Each row has a class, written after it.
[ -4 -16 -37  49 -17  27   6 -15  49  21   0 -39 -26  11  24 -16  16   0
  20  21 -30  18  -5  10 -20  -1  30   9  -7  13  35 -23] | k657
[-54 -21 -80  69   7  30  18   2  28   2   2 -29 -23 -27  22 -22 -36  -2
  38  45 -61  26 -23  10 -28  25  24  -1 -52  59  35 -59] | k883
[ 17   4  37  17  16   0 -23  -5  17 -28 -25 -50  -1  36  -4 -30  10  33
  32  -4 -33  11 -49  -7 -13 -11  63 -10  -3 -18  69  -6] | k943
[ 26   9  41 -11 -11 -38 -14  -3  -1 -26  -7 -31  -4  24   3  -2  54  -7
   9  -4   7 -10 -16   7  -3 -42  31  -6  12 -23  -1  18] | k302
[  4  -6   3  -7   7  -5  -1  -8  -1  -1 -13 -14   2  20  11 -21  10  13
  20  -6 -42  17 -36  -6 -12 -16  61 -19  -8 -13  41 -28] | k247
[-23 -36 -21  53 -24  24  -2 -24  44  10 -21 -56  -5  -7  26 -32 -14   8
  20   1 -34  26 -24  -6 -17  20  26  -5  -7  25  40 -15] | k953
[-12  17 -59 -19 -22 -27  11 -25 -23 -11  46  24  -4  -3  21  13   2 -24
  -9  63  -7 -18 -47  14   1 -30  39   0  -7 -15 -34 -17] | k883
[-23 -25 -44  35  -2  34   3 -47  37  14  -4 -49  -6  -5  15 -27   7   8
  19  40 -38   2  -8   3 -10  19  30  -3 -20   4  44 -10] | k108
[  4  -2   6  -5   2   0 -25 -34  10  -7 -12 -48   9  24  13 -21  14  16
  31  10 -38  11 -54 -13 -10  -7  82 -16   7 -24  49  -2] | k883
[ -6   0 -15 -19   8  -1 -20 -43  10  -6  11 -27   6  21   7  -7  37  12
  22  30 -40  -3 -41  -5 -10  -8  78  -8  -8 -20  36 -13] | k302
[-39 -28 -62  26 -33  18  26 -14  26  12  15 -35  -5  -9   8  -6  10   5
  24  19 -45  33 -19   4 -15   6  29  17 -12  17  38 -32] | k943
[ 12  -1 -16  23   9   3 -34  -4   4   9 -41 -47   5  41  25  -9 -21  -4
  38  -7 -47  14 -26 -35 -21  21  43  11 -15  17  47 -57] | k108
[ -35  -40    1   34    0   15  -30  -39   35  -19  -21 -114   11   17
   -5  -36   22   16   34   14  -38   18  -20   15  -19   35   37   12
   -1   -3   88   19] | k953
[-25 -20 -64  34 -39  34  10 -15  43  47  19 -14 -21 -41  28   0  -4 -14
  15  48 -36  19   4   2 -28  30  -8  23 -29  15   4 -26] | k302
[-16 -29 -51  28 -29  33  21 -20  50  49  11 -27 -28   0  23 -21  -4   4
   8  44 -37   9   7  12  -8  13  11  11   1  16   6  -4] | k247
[-12 -11 -63  42 -13  43   4 -29  39  17  25 -32 -15 -10  15 -23  -5  10
  16  45 -39  17 -16  14 -14  14  12   9 -16   8  34 -29] | k903
[-11 -32 -11  42 -24  23   6 -16  41  21 -15 -57 -14  -1  14 -30   6   8
  15   6 -31  23  -3   7 -11  15  13   4  -3  17  30   3] | k247
[ 21   5 -14  13 -24  -5   7 -14   8   6   7 -22  -3  34  40 -18  12 -12
   6   5  -9   5 -42 -10 -14 -25  52  -2  -6 -20  24 -22] | k657
[-41 -21 -96  15  12  34   4 -34  30  28  17 -15 -20  -4   1   7  32   5
  41  60 -53  23  -2  -3 -14  20  36  26 -15  10  46 -64] | k302
[ -2  21 -69 -52  12 -15   1 -48 -15  -4  50  16  18  15  12  31  54 -10
  -3  59 -14 -20 -32   3 -11 -19  81  18   1 -17 -11 -40] | k900
[-19 -24 -56  44 -15  39  10 -29  48  15   2 -36 -14  -8  20 -16  15   8
  22  43 -40  22 -16   2 -15   7  27  -1  -9  13  39 -28] | k943
[ -4 -11  30  -1 -36 -19   6  23   1  17 -23 -29   4  -8   7   1   3   5
  21 -37 -32  29 -36 -32  -2 -33  49 -24  22  -2  12  16] | k657
[-31  -7 -71  11 -17  34   5 -33  17  -3  39 -19  19 -16  -4 -26  45   5
 -10  69 -29 -19 -12  17  -9  36   1  17 -15 -24   5 -16] | k953
[-25 -24 -62  44 -20  40   8 -31  36  24  10 -37 -17   6  17  -9   1   7
  20  41 -53  25 -16   4 -15  13  35  12  -8  10  36 -34] | k247
[  2  -1  -9   7   8  13   0   1   8 -18  13 -28   0  -2  19 -51 -27  13
  30  20 -46  17 -65  12  -5  21  37 -37 -27   3  66  -8] | k302
[ 16   8 -14   3 -24 -12  -6 -10   7   4  10 -10  -8   5  22  -3  -7   0
  14  18 -21   6 -37  -5 -13 -26  47  -8  -3  -5  10 -21] | k903
[ 12   6   7  45 -28  26   9   3  35  30  -7 -36 -29  -7  11  -4  43   1
  26 -10   0  21   6 -20  -7 -23   0  16   0  -6   9  -6] | k302
[  5   4 -23  -2   0  12 -25 -49  14 -11   9 -37  10   9  20 -28  20  21
  18  30 -31  -3 -48 -11 -14   0  65 -14 -17 -16  34 -28] | k903
[ -9 -21  11 -25  -5 -22  -7  -5  -4   3 -15 -70  44  27   7 -27   4  -1
  22  -6 -29  17 -43 -15   1 -24  79 -22  19 -16  61  23] | k903
[-23 -21 -26  25   5  39  -3 -21  30   5  -6 -55  10  12  -2 -34 -11  19
  21  32 -40  13 -20   5  -2  23  25   3 -15 -10  70  -3] | k943
[-25 -45 -57  32   0  25  18  -4  49  30 -11 -22   5  26  26 -34 -11   4
   9  14 -37  15  -1  -4 -16  25  22   8  -1  35  20 -29] | k943
[ 10   4 -14  -9  -2  -7  -6 -26  14  -4   9 -27 -12  24  14  -6  33  10
  19  31 -27  -9 -31   5 -11 -15  58   0  -4 -13  23 -17] | k900
[  8  -3 -12 -10  20  12  -8 -11   9   2  -1 -23  -5  13  30 -31 -16  12
  33  43 -41  10 -50  -5 -15   1  69 -36  -8 -17  66 -19] | k247
[ 15  -9  -8 -12 -24  -7  -4 -24  14  21   1 -24   9  14  22 -18  -5   4
  13  13 -34  12 -42 -13 -14 -22  66 -14   8 -24  31  -4] | k903
[ 17  11   3 -10   6 -20 -19 -22  -5 -15  -6 -29  -6  23   7   0  26  -1
  21  20 -20 -11 -19  -2 -12 -18  43   1  -2 -19  22 -13] | k108
[  1  -6  -7   7   2  -6 -11 -42  12   8 -10 -17 -10   7  32  -1 -19   5
  30  11 -32  26 -54 -15 -26 -13  87  -9 -15  -5  53 -30] | k883
[-10  -8 -49  39 -26  32   2 -27  35   7  27 -41  -9  -3  19 -17  29 -10
  11  44 -28   8 -17  15 -25   2  22  13   1 -17  19  -7] | k953
[-37 -20 -17  32 -16   6   7  -1  20 -32  13 -63   1 -27  17 -12  48   0
  18  21 -21  -5   7  21 -24  20  -9 -20 -18  26  15   9] | k108
[-22 -47 -32  65  15  27  -2 -30  50 -19 -27 -72  -1   6  14 -43  16  11
  25  19 -62  26 -17  13 -28  23  36 -19  -3  44  58 -18] | k953
[-21 -33 -39  30 -19  28  -3 -29  40  24  -1 -42   4   5  16 -26 -12  12
  15   9 -38  19 -14  -2 -13  17  31   0  -7  10  36 -13] | k903
[  6  12 -46  -3  31  25  -9 -30   1 -13  17   6  10  23  11  -1  43  10
   6  49 -33 -19 -13 -14 -25  17  43  -4 -23 -17  23 -50] | k657
[ 18 -20  37 -17 -17 -40  -4 -39  26   8 -18 -62  -1  24  31 -32  -5   8
   8  -1   6   5 -55  11  11 -24  75 -11  16   1  45  35] | k900
[-18 -34 -42  54  -3  31  -7 -51  46   6 -23 -51 -21 -14  12 -17 -15  14
  35  28 -58  27 -13   6 -23  30  42  -2 -26  31  66 -32] | k108
[  5   8 -42 -17 -20  -8   8 -30   1   8  26   0  -4   2  23   3   8  -6
  10  39 -32  -3 -36   0  -7 -21  55  -7   4 -13   2 -19] | k108
[-28 -19 -38  29 -17  33  -6 -30  36   6  12 -64   4   6  23 -22  20  -3
  15  34 -17   5 -15   6 -11  12  17   9 -11  -5  32   2] | k943
[  1  -4 -37   8  22  -9  -4 -32  11   1   5  -2 -13  23  29 -19 -24  -1
  24  32 -30  15 -57   1 -14  -3  71   0 -29  11  54 -51] | k302
[-16 -20 -36  43 -32  23  11 -29  37  23   7 -41 -20 -16  24 -12  10  -1
  15  24 -23  30 -19  11 -15   1  28  12  -9  10  30 -15] | k247
[ 10   0  -4  -8 -10  -4 -17 -33  12   0   1 -23   2  21  14  -7  38   9
  17  17 -24   2 -39 -15  -5 -12  59  -7   4 -24  24 -13] | k302
[ -8  -8 -14 -13  16   3 -17 -35   7  -4   4 -28   6  21  19 -20  -9  11
  28  20 -38   9 -51 -10  -7   2  68 -15 -13 -12  51 -17] | k302
[  1  -4 -21  -7  -5  -5 -19 -43  25   0  10 -20 -23   5   6 -22  20  20
  23  51 -34  -2 -47   8   0  -2  52   0  -1 -19  27 -12] | k302
[  2   5 -28  36  -4  34  -3 -20  33  -5   9 -33 -10   0  12 -21  32   6
   9  44 -18   0 -18  21   3 -11  23 -11  -7 -16  37 -13] | k657
[-17 -45   0  47 -43  16  10 -23  47   0 -20 -87   0  18  27 -35  35  17
  25 -24 -18  16 -15  -5 -18  31  36  -7 -15  21  59   0] | k900
[  1  -2  -1 -14 -13 -10 -10 -24   3  -2   6 -23   5  18  18 -14  11   5
  17  -4 -26  10 -48 -11 -12 -28  65  -9  20 -32  17  -6] | k953
[-18 -21 -31  38  -6  42 -12 -37  40  18  -3 -46   3   9  16 -36  -4  16
  18  23 -40  15 -28   0 -13  33  32   8 -13 -11  47 -11] | k883
[  5  -7  -1  60  21  59  -6   5  39  52 -47  -6  -2  12   3 -49  -3  31
   9 -41 -50  24  10 -34 -20  47 -29  34 -39   8  22 -64] | k883
[ 31  19 -20 -17  36  -8  -2 -61  -7  -7  -3  18 -11  26  -5 -21  -6   9
   7  19 -47  -4 -40  14  -1 -38  78  -2 -28 -22  30 -44] | k108
[  7  -9   1   1 -35 -17   5 -23  17  11  -3 -32  -4   7  32 -12  36  -2
  23  -1 -14  21 -51 -19  -6 -40  68 -13  12 -22  27  -9] | k302
[ -5  -4 -10  12  -8  -3 -17 -33  14  -4   1 -49   5  23  28 -21  23  10
  24  19 -20   9 -55 -15 -17  -1  67   6   2 -21  38 -16] | k883
[ -6 -15 -12 -17 -31 -15   1 -15   1  12   3 -22  14  -4  21 -10  -9   3
  11   6 -27  11 -38 -21  -9 -20  51 -18   7 -12  10  -2] | k903
[ -3 -23 -34  59 -16  32   7 -28  54  16 -11 -32 -17   2  29 -11  31   0
  21  37 -28  19 -12  -4 -16  -1  43 -14 -10  16  48 -25] | k302
[  7  26 -34  -6  11  24 -20 -32   3  -3  17   1   7 -18  23 -12   6   6
  12  54 -33  -2 -61  -9  -3 -11  65 -29 -18 -26  26 -32] | k657
[-11 -31 -67  20 -44 -13  31   2  21  28  18   6 -13   4  40   6  10 -33
  14   4 -13  26 -11   1 -25 -19  29  12  22   2  -6 -32] | k108
[ 11   1  -4  -9   0 -13 -13 -46   1  -6   1 -21 -12   5  -1   0  11  10
  13  30 -23  12 -42   6  -1 -23  66  -1   8 -15  28  -5] | k247
[  7  30 -32  78  17  59 -21   5  26   3 -28 -12 -29 -31 -17 -10  -4  20
  26  30 -56  15   4  -4 -13  30 -20  23 -50  35   9 -74] | k883
[-25 -29 -30  36   5  25 -17 -33  32 -25  -8 -65  17  19   0 -39  41  18
  14  33 -40 -15 -15  10  -5  35  29 -16  -2   1  40   4] | k108
[  1  -7 -33  46  -6  33  11 -24  33   9  -1  -2 -33  -3   0 -17  18  17
  18   6 -31  21  -7   5  -3  10   0   8 -27  14  29 -46] | k302
